In the rows, 128 means zero.
Each row of numbers stands for one node and depends on some of the facts below. Use the named rows to name the rest.

Some facts about the nodes:
Ξ: is of sort; Π: hangs directly under
fliben {Ξ=f, Π=vodofel}
vapuplol {Ξ=g, Π=sufun}
grulom {Ξ=e, Π=piguk}
lovol {Ξ=e, Π=zaskur}
trasam {Ξ=a, Π=plaluk}
zegro {Ξ=b, Π=bisistun}
nibeflek {Ξ=b, Π=brabros}
rotra {Ξ=f, Π=zaskur}
teple {Ξ=g, Π=saku}
plamagrir {Ξ=c, Π=patudrem}
drusevo {Ξ=d, Π=luklisko}
zegus {Ξ=f, Π=stuskes}
grudre {Ξ=b, Π=figrustar}
bogem {Ξ=e, Π=tromer}
suklo {Ξ=g, Π=draplor}
plifen {Ξ=d, Π=droflar}
vatram {Ξ=d, Π=poge}
pavu {Ξ=f, Π=bisistun}
flatuk {Ξ=f, Π=bisistun}
nalen {Ξ=g, Π=luklisko}
treklu {Ξ=a, Π=plamagrir}
boflas {Ξ=d, Π=rogris}
sufun {Ξ=b, Π=stuskes}
lovomar {Ξ=f, Π=luklisko}
boflenis {Ξ=f, Π=droflar}
drere {Ξ=f, Π=figrustar}
lekles {Ξ=e, Π=rogris}
saku {Ξ=a, Π=patudrem}
klubru {Ξ=f, Π=daflevon}
lutrak {Ξ=c, Π=zestivok}
dapani {Ξ=b, Π=piguk}
brabros {Ξ=g, Π=patudrem}
plobrol {Ξ=d, Π=gugol}
distestur {Ξ=b, Π=mopagu}
zoflik {Ξ=b, Π=zaskur}
gobu {Ξ=a, Π=brabros}
dapi {Ξ=b, Π=lutrak}
klikoma {Ξ=e, Π=vapili}
mitem {Ξ=b, Π=skibako}
skibako {Ξ=e}
tifen {Ξ=f, Π=plamagrir}
ganir {Ξ=a, Π=mostus}
niflin {Ξ=d, Π=flozo}
treklun {Ξ=e, Π=brabros}
detraklon {Ξ=b, Π=stodi}
depu {Ξ=a, Π=sufun}
grovo {Ξ=e, Π=plaluk}
flovo {Ξ=f, Π=plaluk}
gagrom {Ξ=b, Π=vapili}
drefa {Ξ=b, Π=gugol}
pogre {Ξ=c, Π=piguk}
skeflek {Ξ=g, Π=bisistun}
flemo {Ξ=e, Π=mopagu}
skiflak {Ξ=c, Π=zuger}
todem {Ξ=a, Π=noru}
femas {Ξ=e, Π=skibako}
muska {Ξ=d}
lokli {Ξ=d, Π=tiboskik}
trube {Ξ=c, Π=velam}
greve {Ξ=e, Π=mostus}
skoflan {Ξ=f, Π=gugol}
piguk {Ξ=f, Π=noru}
lokil {Ξ=b, Π=vodofel}
plazer {Ξ=g, Π=droflar}
zavam {Ξ=e, Π=flozo}
rato {Ξ=c, Π=poge}
plunodrur {Ξ=f, Π=stodi}
pudak {Ξ=d, Π=bisistun}
stodi {Ξ=c, Π=daflevon}
bisistun {Ξ=c}
mostus {Ξ=a, Π=figrustar}
stiklun {Ξ=b, Π=tiboskik}
satuk {Ξ=g, Π=vapili}
drobra {Ξ=a, Π=droflar}
drutam {Ξ=b, Π=plaluk}
fimer {Ξ=f}
rufla {Ξ=c, Π=draplor}
rostak {Ξ=b, Π=luklisko}
trafus {Ξ=d, Π=mostus}
zuger {Ξ=b, Π=skibako}
satraplon {Ξ=c, Π=figrustar}
drigetik {Ξ=e, Π=figrustar}
fidraklom {Ξ=c, Π=saku}
stuplen {Ξ=b, Π=rogris}
zotrek {Ξ=f, Π=todem}
noru {Ξ=b}
fletos {Ξ=a, Π=draplor}
toplesil {Ξ=c, Π=rogris}
poge {Ξ=f, Π=zaskur}
ritom {Ξ=g, Π=pavu}
povo {Ξ=a, Π=stuskes}
kagok {Ξ=b, Π=velam}
meper {Ξ=a, Π=zaskur}
luklisko {Ξ=f, Π=daflevon}
grumar {Ξ=g, Π=plaluk}
mefler {Ξ=g, Π=skibako}
vegik {Ξ=c, Π=vapili}
gugol {Ξ=g, Π=patudrem}
vodofel {Ξ=b, Π=skibako}
stuskes {Ξ=e, Π=zaskur}
goklon {Ξ=c, Π=sufun}
figrustar {Ξ=d}
klodrura {Ξ=f, Π=sufun}
zatem {Ξ=b, Π=muska}
fadan {Ξ=g, Π=poge}
padem {Ξ=c, Π=stuskes}
floge {Ξ=d, Π=vodofel}
tromer {Ξ=b}
drabe {Ξ=f, Π=brabros}
plavek {Ξ=f, Π=flozo}
tiboskik {Ξ=e, Π=noru}
trokla {Ξ=a, Π=luklisko}
gropiflir {Ξ=a, Π=gugol}
madrol {Ξ=b, Π=stuskes}
vapili {Ξ=b, Π=figrustar}
klosal {Ξ=a, Π=zuger}
mopagu {Ξ=c, Π=skibako}
zestivok {Ξ=a}
pusum {Ξ=e, Π=vodofel}
flozo {Ξ=d, Π=fimer}
drobral {Ξ=c, Π=muska}
ketiza {Ξ=b, Π=sufun}
levogun {Ξ=b, Π=plamagrir}
zudrin {Ξ=e, Π=plamagrir}
boskeplo {Ξ=g, Π=fimer}
patudrem {Ξ=b}
pilu {Ξ=a, Π=daflevon}
stezi {Ξ=d, Π=plaluk}
togris {Ξ=c, Π=brabros}
zodral {Ξ=g, Π=plamagrir}
zadrukis {Ξ=d, Π=noru}
draplor {Ξ=d, Π=saku}
zaskur {Ξ=d}
zugrom {Ξ=a, Π=poge}
stepum {Ξ=e, Π=tiboskik}
plaluk {Ξ=e, Π=figrustar}
mubru {Ξ=b, Π=daflevon}
kupos {Ξ=g, Π=patudrem}
dreskar {Ξ=g, Π=figrustar}
rogris {Ξ=b, Π=noru}
pladi {Ξ=g, Π=zaskur}
pubuk {Ξ=b, Π=poge}
rafun {Ξ=a, Π=skibako}
daflevon {Ξ=d}
tezibom {Ξ=g, Π=mostus}
tatugru {Ξ=e, Π=daflevon}
nesupal {Ξ=g, Π=lutrak}
limorim {Ξ=d, Π=tromer}
vetrin {Ξ=c, Π=plaluk}
skaboklos {Ξ=g, Π=tromer}
stebrar {Ξ=c, Π=zaskur}
droflar {Ξ=b, Π=patudrem}
velam {Ξ=b, Π=figrustar}
zulis {Ξ=a, Π=stodi}
tomitar {Ξ=d, Π=figrustar}
skebro {Ξ=a, Π=piguk}

Named rows:
123, 156, 145, 148, 125, 122, 135, 115, 138, 144, 151, 113, 132, 119, 85, 156, 130, 121, 123, 132, 82, 142, 99, 126, 138, 137, 109, 131, 141, 138, 133, 142, 152, 151, 102, 149, 151, 121, 113, 140, 117: vetrin
98, 110, 138, 127, 120, 83, 134, 165, 163, 113, 108, 162, 134, 125, 185, 108, 123, 103, 128, 103, 157, 129, 126, 134, 144, 136, 114, 113, 122, 90, 135, 151, 118, 142, 145, 125, 142, 120, 98, 127, 167: rostak
143, 121, 153, 139, 113, 120, 145, 152, 144, 122, 106, 162, 129, 141, 121, 134, 121, 133, 119, 131, 131, 145, 122, 161, 116, 131, 107, 133, 125, 115, 140, 134, 144, 147, 133, 143, 142, 118, 108, 150, 151: plunodrur
130, 119, 131, 120, 165, 143, 143, 138, 128, 87, 111, 103, 161, 134, 73, 143, 123, 137, 113, 140, 109, 111, 111, 126, 100, 131, 121, 134, 127, 167, 160, 140, 138, 149, 129, 120, 125, 124, 126, 173, 126: grulom
63, 91, 116, 143, 115, 97, 109, 138, 168, 109, 136, 155, 135, 109, 189, 124, 109, 122, 122, 108, 152, 101, 142, 138, 156, 129, 130, 104, 122, 91, 129, 112, 135, 102, 108, 118, 136, 132, 121, 122, 112: zuger
134, 122, 136, 135, 102, 112, 167, 124, 128, 129, 148, 157, 126, 132, 125, 147, 114, 140, 124, 122, 103, 148, 124, 144, 134, 142, 104, 139, 130, 128, 134, 132, 142, 143, 107, 147, 144, 119, 110, 160, 106: flovo
153, 89, 136, 153, 137, 137, 166, 157, 135, 85, 119, 145, 149, 118, 163, 114, 135, 164, 128, 137, 129, 114, 82, 123, 138, 149, 90, 106, 115, 171, 151, 123, 121, 140, 133, 150, 152, 140, 137, 142, 131: vatram
127, 111, 139, 139, 129, 126, 128, 135, 158, 124, 145, 119, 92, 108, 127, 119, 140, 113, 142, 102, 112, 129, 86, 111, 158, 122, 117, 126, 144, 147, 123, 117, 107, 162, 137, 98, 134, 113, 164, 135, 152: suklo
73, 97, 120, 128, 109, 105, 115, 152, 150, 112, 126, 161, 136, 125, 181, 117, 127, 127, 142, 92, 149, 107, 124, 122, 155, 138, 114, 111, 130, 108, 129, 133, 137, 107, 116, 116, 141, 119, 108, 127, 133: distestur
151, 154, 157, 154, 130, 155, 139, 124, 145, 137, 117, 121, 160, 133, 91, 148, 128, 137, 132, 142, 116, 126, 91, 128, 131, 125, 113, 119, 139, 142, 123, 141, 164, 133, 112, 139, 149, 124, 133, 120, 129: stebrar
99, 107, 130, 123, 116, 89, 152, 145, 148, 114, 117, 162, 140, 122, 189, 110, 117, 125, 136, 96, 149, 119, 124, 119, 166, 139, 114, 116, 133, 106, 123, 141, 114, 124, 128, 118, 134, 113, 111, 124, 143: dapi
100, 144, 132, 115, 112, 114, 143, 118, 130, 165, 167, 155, 128, 112, 122, 145, 113, 106, 129, 103, 130, 144, 130, 127, 134, 129, 119, 163, 141, 129, 115, 149, 161, 135, 115, 139, 140, 112, 132, 141, 146: ganir
117, 82, 129, 163, 146, 110, 145, 145, 151, 83, 128, 133, 126, 95, 164, 117, 125, 148, 102, 146, 117, 112, 106, 140, 140, 140, 103, 109, 111, 147, 162, 92, 109, 146, 124, 153, 143, 145, 139, 150, 121: muska
99, 75, 120, 153, 132, 136, 112, 169, 136, 83, 128, 141, 120, 114, 145, 119, 155, 159, 126, 126, 113, 105, 86, 126, 129, 150, 86, 110, 115, 166, 167, 105, 134, 128, 119, 148, 154, 138, 124, 155, 131: floge
134, 118, 152, 155, 120, 110, 136, 142, 166, 118, 113, 156, 127, 125, 129, 140, 104, 121, 97, 150, 136, 142, 141, 182, 113, 122, 124, 126, 115, 96, 144, 115, 142, 148, 130, 148, 138, 131, 118, 146, 137: luklisko
109, 143, 147, 120, 123, 120, 121, 148, 148, 158, 127, 158, 128, 121, 117, 135, 121, 95, 123, 112, 158, 144, 129, 147, 113, 118, 122, 156, 135, 114, 125, 154, 162, 142, 141, 137, 140, 112, 127, 133, 190: trokla
59, 89, 115, 143, 114, 100, 102, 139, 168, 108, 138, 155, 134, 109, 188, 125, 112, 123, 124, 108, 153, 100, 143, 138, 156, 129, 130, 103, 122, 92, 130, 111, 139, 100, 107, 118, 137, 133, 121, 123, 112: vodofel
130, 111, 140, 139, 128, 127, 129, 135, 158, 124, 144, 120, 94, 108, 125, 119, 138, 115, 141, 102, 109, 128, 87, 112, 161, 125, 118, 126, 144, 150, 123, 120, 110, 160, 138, 101, 134, 112, 161, 133, 154: plazer
135, 121, 138, 135, 104, 114, 165, 126, 128, 127, 141, 157, 128, 134, 125, 145, 113, 143, 125, 123, 107, 146, 122, 145, 133, 141, 106, 139, 131, 128, 134, 131, 142, 142, 109, 144, 143, 118, 112, 157, 111: drere

Name these rows:
No name comes twice in this set of rows, the named rows included.
162, 114, 139, 140, 121, 152, 146, 133, 166, 118, 142, 126, 133, 109, 118, 119, 110, 124, 139, 113, 116, 120, 94, 117, 165, 143, 126, 113, 131, 161, 113, 142, 142, 144, 140, 117, 139, 120, 154, 115, 149  fadan
115, 107, 134, 141, 101, 143, 121, 144, 135, 121, 123, 162, 129, 141, 116, 144, 128, 156, 133, 122, 123, 122, 119, 150, 122, 132, 107, 131, 131, 131, 137, 115, 166, 111, 105, 134, 144, 118, 117, 151, 120  fliben
98, 109, 135, 125, 118, 84, 137, 160, 159, 113, 111, 161, 135, 125, 187, 110, 122, 108, 130, 101, 154, 127, 125, 130, 149, 138, 114, 114, 125, 95, 131, 149, 118, 137, 140, 122, 141, 119, 102, 127, 160  mubru
165, 113, 137, 142, 121, 168, 139, 132, 169, 116, 147, 122, 144, 115, 124, 123, 110, 118, 145, 119, 120, 121, 94, 120, 149, 135, 127, 107, 119, 156, 110, 143, 157, 142, 132, 115, 148, 133, 162, 117, 132  vapuplol
100, 140, 144, 120, 123, 122, 135, 127, 127, 163, 138, 157, 118, 124, 138, 138, 138, 113, 141, 101, 162, 138, 114, 122, 123, 99, 114, 162, 155, 124, 114, 130, 137, 133, 122, 111, 134, 108, 161, 138, 158  fletos
127, 89, 139, 153, 144, 110, 134, 180, 148, 85, 108, 140, 118, 114, 151, 109, 149, 134, 111, 137, 122, 129, 89, 140, 120, 148, 87, 113, 108, 148, 171, 125, 113, 165, 150, 157, 154, 138, 113, 156, 166  drusevo
153, 121, 150, 137, 108, 119, 174, 135, 130, 123, 108, 167, 134, 135, 124, 133, 111, 162, 125, 123, 129, 132, 118, 145, 147, 141, 108, 137, 144, 137, 128, 128, 133, 129, 125, 140, 131, 104, 117, 140, 141  plavek
98, 109, 136, 127, 119, 84, 135, 162, 161, 113, 109, 161, 134, 124, 187, 109, 122, 106, 129, 102, 156, 128, 125, 132, 148, 137, 115, 113, 123, 91, 132, 150, 117, 139, 142, 124, 141, 119, 100, 127, 162  detraklon
91, 139, 130, 130, 119, 103, 140, 102, 145, 162, 180, 147, 128, 96, 130, 152, 95, 99, 109, 118, 132, 140, 150, 144, 136, 121, 136, 156, 135, 113, 117, 129, 157, 133, 107, 143, 135, 124, 144, 138, 124  mostus
89, 110, 120, 121, 109, 75, 157, 134, 143, 119, 151, 157, 132, 115, 191, 121, 114, 113, 134, 93, 127, 132, 128, 115, 164, 148, 112, 120, 129, 105, 125, 150, 116, 136, 117, 127, 143, 121, 100, 135, 119  drutam
157, 155, 159, 154, 129, 155, 145, 123, 145, 137, 115, 123, 164, 134, 92, 147, 125, 141, 133, 142, 119, 125, 90, 128, 135, 127, 115, 117, 141, 145, 121, 144, 162, 131, 114, 139, 148, 122, 136, 116, 130  rato
115, 148, 157, 168, 142, 121, 123, 111, 154, 139, 126, 111, 123, 116, 109, 153, 136, 125, 115, 147, 119, 129, 100, 137, 131, 99, 123, 122, 150, 116, 132, 100, 123, 144, 106, 124, 136, 125, 157, 130, 115  plamagrir
113, 110, 129, 138, 147, 154, 99, 157, 135, 88, 139, 121, 141, 138, 71, 165, 135, 147, 117, 138, 130, 105, 96, 131, 96, 140, 114, 119, 136, 179, 165, 144, 152, 123, 127, 122, 140, 135, 128, 159, 114  pusum
119, 84, 135, 166, 149, 103, 133, 161, 161, 80, 121, 134, 121, 97, 160, 116, 129, 131, 94, 152, 123, 121, 107, 153, 127, 140, 103, 106, 103, 136, 169, 100, 109, 159, 139, 158, 147, 149, 128, 151, 140  daflevon
108, 143, 147, 119, 122, 121, 122, 144, 146, 159, 128, 159, 130, 121, 117, 135, 122, 98, 124, 110, 157, 141, 128, 144, 116, 119, 121, 156, 136, 116, 123, 152, 163, 140, 139, 136, 140, 112, 130, 132, 187  zulis

The same nodes again, as new rows of numbers:
Named rows:
103, 134, 119, 148, 117, 123, 133, 120, 132, 114, 142, 121, 125: stezi
108, 109, 125, 191, 116, 105, 127, 123, 107, 95, 136, 126, 137: todem
114, 133, 115, 191, 119, 137, 126, 110, 115, 89, 147, 116, 139: gugol
108, 131, 124, 137, 98, 116, 135, 114, 132, 119, 137, 121, 135: flovo
111, 127, 118, 201, 108, 110, 145, 116, 118, 140, 145, 130, 153: mopagu
111, 119, 127, 158, 119, 101, 130, 130, 132, 115, 149, 126, 141: rafun
107, 131, 124, 156, 118, 124, 133, 120, 127, 134, 146, 115, 124: limorim
106, 133, 124, 159, 115, 128, 130, 119, 127, 132, 152, 116, 126: plifen
108, 117, 117, 174, 105, 119, 129, 115, 94, 134, 127, 100, 142: rogris
112, 129, 128, 150, 97, 123, 132, 113, 128, 137, 148, 116, 136: drabe
119, 125, 113, 187, 125, 132, 132, 111, 122, 104, 134, 116, 135: skeflek
108, 116, 117, 174, 106, 119, 130, 115, 93, 135, 126, 100, 142: noru
114, 125, 127, 148, 100, 120, 135, 114, 131, 144, 140, 115, 134: plavek
107, 129, 116, 141, 107, 117, 130, 117, 132, 133, 132, 101, 144: gagrom
110, 132, 129, 143, 102, 103, 134, 107, 123, 143, 144, 115, 134: klodrura
110, 129, 119, 151, 106, 122, 127, 116, 129, 146, 142, 97, 145: drefa
115, 133, 121, 150, 127, 125, 136, 119, 122, 105, 146, 108, 140: mefler
118, 148, 115, 152, 112, 127, 134, 124, 92, 204, 139, 144, 121: skibako
111, 124, 130, 146, 99, 118, 135, 114, 119, 136, 140, 111, 134: zotrek

Which node is each row?
No name comes twice in this set of rows, the named rows included.
108, 133, 122, 159, 106, 135, 131, 116, 83, 175, 130, 127, 112  tiboskik
110, 134, 122, 151, 119, 121, 135, 125, 121, 145, 150, 120, 128  floge
109, 139, 125, 131, 111, 127, 131, 111, 119, 199, 140, 122, 112  lovol
113, 125, 127, 144, 102, 111, 134, 107, 131, 152, 143, 115, 133  rotra
110, 117, 126, 172, 97, 119, 134, 112, 93, 127, 132, 118, 133  piguk
109, 131, 128, 227, 103, 107, 142, 113, 133, 120, 135, 109, 143  stodi
111, 147, 130, 143, 107, 128, 131, 120, 120, 185, 137, 115, 112  tatugru
109, 126, 122, 154, 121, 121, 133, 114, 133, 150, 146, 117, 123  vatram
113, 126, 114, 185, 117, 128, 132, 117, 122, 143, 138, 128, 124  flozo
119, 140, 130, 199, 96, 107, 133, 116, 123, 131, 128, 112, 130  luklisko
107, 132, 105, 163, 105, 116, 129, 114, 124, 119, 122, 117, 144  vapili

